Below is a small trained network, with its code and all its weights. Each question gives an input and a class and asks what happens when units are switched off, that is, made to give their printed mean instead of their output.

import numpy as np


def w(rows, s, z=0):
    codes = np.array(rows[::2]) - 128.0
    scale = np.full(codes.shape[1], s)
    scale[-1] = z or s
    return codes * scale


def norm(h):
    return h / np.sqrt((h * h).mean(-1, keepdims=True) + 1e-5)


def f(y):
    return np.maximum(y, 0)


def log_softmax(a):
    a = a - a.max(-1, keepdims=True)
    return a - np.log(np.exp(a).sum(-1, keepdims=True))


def net(x, mask):
    res = np.array(x, float).reshape(1, 8) / 4 @ E
    u = 0
    for l in range(4):
        y = f(norm(res) @ A[l][:, :-1].T + A[l][:, -1])
        res = res + np.where(mask[u : u + 8], y, B[l][:, -1]) @ B[l][:, :-1]
        u += 8
    return log_softmax(norm(res)[-1] @ U[:, :-1].T + U[:, -1])


A, B = {}, {}
E = w([
[129,136,122,124,128,130,134,121,124,130,129,123],'x0',
[108,106,132,137,129,118,124,139,139,120,116,127],'x1',
[120,127,130,130,135,125,130,127,129,128,125,129],'x2',
[136,128,124,124,122,130,124,124,127,129,129,125],'x3',
[76,115,248,9,102,143,124,79,153,81,147,111],'x4',
[78,93,107,109,107,141,124,162,166,241,255,148],'x5',
[135,133,129,125,124,124,126,128,127,133,128,127],'x6',
[143,204,136,192,143,60,61,57,224,78,204,64],'x7',
],0.0091)
A[0] = w([
[146,114,146,141,130,151,145,127,134,165,62,153,69],'L0N0',
[125,140,172,40,136,122,80,146,136,121,124,122,137],'L0N1',
[140,165,140,107,98,139,125,131,56,118,1,124,70],'L0N2',
[58,160,193,78,60,169,118,110,120,136,104,115,105],'L0N3',
[164,84,146,85,151,83,129,80,124,125,47,125,94],'L0N4',
[109,77,125,43,127,137,142,167,102,166,154,81,54],'L0N5',
[171,127,102,148,112,110,155,114,110,138,55,127,2],'L0N6',
[88,66,96,136,127,91,144,178,149,79,126,106,112],'L0N7',
],0.006,0.0058)
B[0] = w([
[184,187,196,124,114,148,144,139,103,159,207,116,167],'L0N0',
[82,101,76,122,100,123,255,99,96,67,127,112,217],'L0N1',
[139,62,220,158,213,195,158,245,145,116,194,15,253],'L0N2',
[141,61,150,122,170,65,243,124,132,116,129,237,222],'L0N3',
[173,67,156,100,168,222,106,194,117,118,138,61,203],'L0N4',
[81,41,72,106,125,108,82,145,88,80,159,242,189],'L0N5',
[143,106,117,208,109,230,109,126,92,82,193,118,157],'L0N6',
[177,150,107,130,92,168,151,94,96,132,145,172,157],'L0N7',
],0.0054,0.0041)
A[1] = w([
[131,115,110,149,126,90,118,74,159,105,159,104,40],'L1N0',
[98,139,66,63,117,87,125,114,101,217,50,214,2],'L1N1',
[178,136,76,232,144,85,98,97,160,128,179,81,128],'L1N2',
[57,125,105,111,81,104,147,147,177,237,230,182,146],'L1N3',
[112,140,207,2,130,140,101,71,226,91,137,114,54],'L1N4',
[111,210,123,175,78,88,159,90,138,67,65,161,83],'L1N5',
[160,95,54,147,136,205,110,233,60,233,30,140,79],'L1N6',
[110,113,100,106,141,215,141,183,76,147,99,164,80],'L1N7',
],0.0068,0.0033)
B[1] = w([
[139,130,95,107,107,166,192,97,96,141,83,118,171],'L1N0',
[65,118,128,65,112,116,20,70,68,109,184,77,155],'L1N1',
[135,114,81,66,151,141,158,172,178,102,74,161,244],'L1N2',
[40,133,96,138,130,216,98,163,168,190,144,62,254],'L1N3',
[81,126,116,213,60,52,137,138,2,113,192,79,197],'L1N4',
[203,139,186,159,134,76,83,122,163,116,128,144,170],'L1N5',
[63,207,170,202,79,72,145,67,105,101,146,81,248],'L1N6',
[141,83,127,125,110,55,113,80,70,90,165,136,210],'L1N7',
],0.0081,0.0082)
A[2] = w([
[192,132,140,142,119,87,158,112,103,82,96,174,228],'L2N0',
[142,133,107,157,187,128,119,134,187,157,90,140,57],'L2N1',
[134,117,114,126,122,132,137,126,137,109,141,109,102],'L2N2',
[108,151,152,109,119,122,127,133,96,122,138,107,21],'L2N3',
[116,87,161,8,148,178,140,138,127,119,120,162,55],'L2N4',
[100,93,119,154,112,185,93,131,139,147,138,113,41],'L2N5',
[191,134,105,141,159,165,99,180,201,135,117,135,14],'L2N6',
[153,132,128,105,136,124,146,115,140,133,105,155,7],'L2N7',
],0.012,0.0017)
B[2] = w([
[238,179,202,163,254,81,146,138,129,22,114,182,254],'L2N0',
[134,78,107,83,130,181,147,149,151,139,108,168,199],'L2N1',
[95,133,122,156,135,170,163,144,115,160,86,129,158],'L2N2',
[133,171,105,132,142,137,107,64,138,161,64,148,192],'L2N3',
[236,120,106,51,150,183,127,183,198,147,107,148,184],'L2N4',
[187,161,144,112,148,96,116,100,112,74,105,117,205],'L2N5',
[143,112,79,141,145,179,114,45,220,155,80,195,212],'L2N6',
[145,125,154,146,125,113,52,83,121,76,144,166,140],'L2N7',
],0.0097,0.008)
A[3] = w([
[156,147,177,222,179,111,119,109,123,63,96,134,141],'L3N0',
[91,120,142,187,107,81,135,125,121,88,168,62,228],'L3N1',
[158,146,178,55,150,83,169,145,124,128,87,130,68],'L3N2',
[172,146,207,115,147,38,175,166,76,72,120,131,4],'L3N3',
[203,147,160,112,217,160,148,143,140,67,70,215,158],'L3N4',
[81,188,156,230,129,99,99,119,87,109,185,49,179],'L3N5',
[93,86,109,1,37,137,112,146,105,169,187,67,83],'L3N6',
[69,93,23,167,50,99,150,21,141,191,120,121,98],'L3N7',
],0.0089,0.003)
B[3] = w([
[185,98,89,146,115,72,160,107,116,118,160,233,224],'L3N0',
[88,164,125,206,69,187,62,146,89,166,128,89,190],'L3N1',
[66,107,86,2,114,203,118,181,163,194,129,57,162],'L3N2',
[187,155,143,133,128,225,225,215,159,120,172,127,202],'L3N3',
[52,111,161,120,91,86,59,86,130,162,101,55,250],'L3N4',
[125,221,205,188,93,77,95,114,64,153,148,104,215],'L3N5',
[135,77,72,110,172,7,118,24,80,104,91,182,176],'L3N6',
[53,144,113,83,88,210,99,210,163,187,131,101,183],'L3N7',
],0.0094,0.016)
U = w([
[193,196,204,248,118,90,176,158,60,74,170,137,173],'0',
[6,175,106,157,68,106,46,119,64,203,162,84,252],'1',
[168,63,176,35,152,199,200,223,137,101,125,79,81],'2',
[102,13,45,24,167,67,131,91,94,147,148,189,70],'3',
[199,116,116,143,199,75,94,81,219,78,37,209,44],'4',
[80,136,29,125,140,237,124,196,254,203,134,166,64],'5',
],0.013,0.0014)

Each question gives the input, the list of numbers given to net, and the class t.
The units are the neurons (one row each of A and B). Each row of codes is followed by its name. A weight is (code - 128) times the scale printed after its matrix; where a second scale follows, it is the last column's (A, B and U).
mask holds one flag per neuron, layer by layer. A switched-off neuron (its flag False) gives its mean, the last column of its row in B, instead of its output. The means were averaged over made-up inputs and are rounded, as every weight is.
A unit's drop is (log p(t) with every unit on - log p(t) with that unit switched off) / (log p(t) with every unit on - log p(t) with every unit switched off).
The circuit of an input: a set's keep is (log p(t) with only the set's units on - log p(t) with every unit switched off) / (log p(t) with every unit on - log p(t) with every unit switched off). Starting from the 12 units with the biggest drops (on a tie, the unit counted first), units are removed one at a time, each time the one whose removal leaves the highest keep (on an exact tie, the one counted first), for as long as the keep stays at least 0.8.
units of the circuit, in order: the units of the circuit, biggest drop first
unit that matters most: the unit with the biggest drop
k most important neurons: the k neurons with the biggest drops, biggest first
top k neurons in layer l: the k neurons of layer l with the biggest drops, biggest first
drop of u: that unit's drop, to one decimal
input [-8,-7,-5,6,4,1,-2,-5], class 3: units of the circuit, in order => (L2N0 L3N6)
input [6,-1,4,6,2,2,0,0], class 3: unit that matters most => L1N6
input [-3,-6,1,-6,7,2,2,-7], class 3: units of the circuit, in order => (L3N6 L2N0)
input [3,1,-5,4,-7,3,-2,1], class 5: 2 most important neurons => (L1N2 L1N4)
input [-5,6,2,7,3,2,7,0], class 3: 3 most important neurons => (L1N6 L0N3 L2N0)
input [7,-5,-2,6,0,-2,-1,-4], class 0: 2 most important neurons => (L1N6 L1N2)
input [6,0,8,-3,5,-1,-5,1], class 0: top 3 neurons in layer 1 => (L1N4 L1N3 L1N2)
input [8,-5,4,-3,-6,-1,-3,1], class 4: 2 most important neurons => (L1N3 L1N2)
input [-5,-8,-3,-6,6,-1,7,1], class 0: 3 most important neurons => (L1N4 L1N3 L1N2)
input [-5,0,3,0,0,4,-6,4], class 5: 2 most important neurons => (L1N6 L1N2)
input [-7,-1,-3,-3,1,-5,4,-4], class 2: 2 most important neurons => (L0N2 L1N4)
input [-3,-3,-5,-3,-5,1,2,1], class 5: 3 most important neurons => (L1N2 L1N4 L2N0)
input [-5,1,6,8,0,-8,-2,1], class 4: 2 most important neurons => (L1N6 L1N4)
input [-6,-4,0,-5,0,1,-3,2], class 5: top neuron in layer 1 => (L1N2)
input [2,-7,6,-4,-1,-1,-3,-8], class 0: 2 most important neurons => (L1N6 L1N3)
input [-2,-3,-8,-4,7,0,-5,5], class 0: top 2 neurons in layer 1 => (L1N3 L1N4)
input [-4,2,5,-3,-6,0,-5,5], class 4: 2 most important neurons => (L1N3 L0N2)
input [0,0,-5,6,6,-1,0,2], class 0: top 2 neurons in layer 1 => (L1N4 L1N3)
input [3,8,1,-4,7,1,1,-8], class 3: 2 most important neurons => (L2N0 L3N6)
input [3,-1,4,-4,2,0,-8,-4], class 2: unit that matters most => L1N3
input [-1,-8,6,-1,8,5,0,-1], class 3: drop of L1N6 => 0.5
input [-2,2,-7,-6,-2,1,-1,3], class 5: drop of L2N0 => 0.1
input [8,-1,-4,-6,0,5,2,2], class 5: drop of L1N6 => 0.6
input [-2,-8,-5,2,0,0,5,6], class 4: drop of L1N3 => 1.8
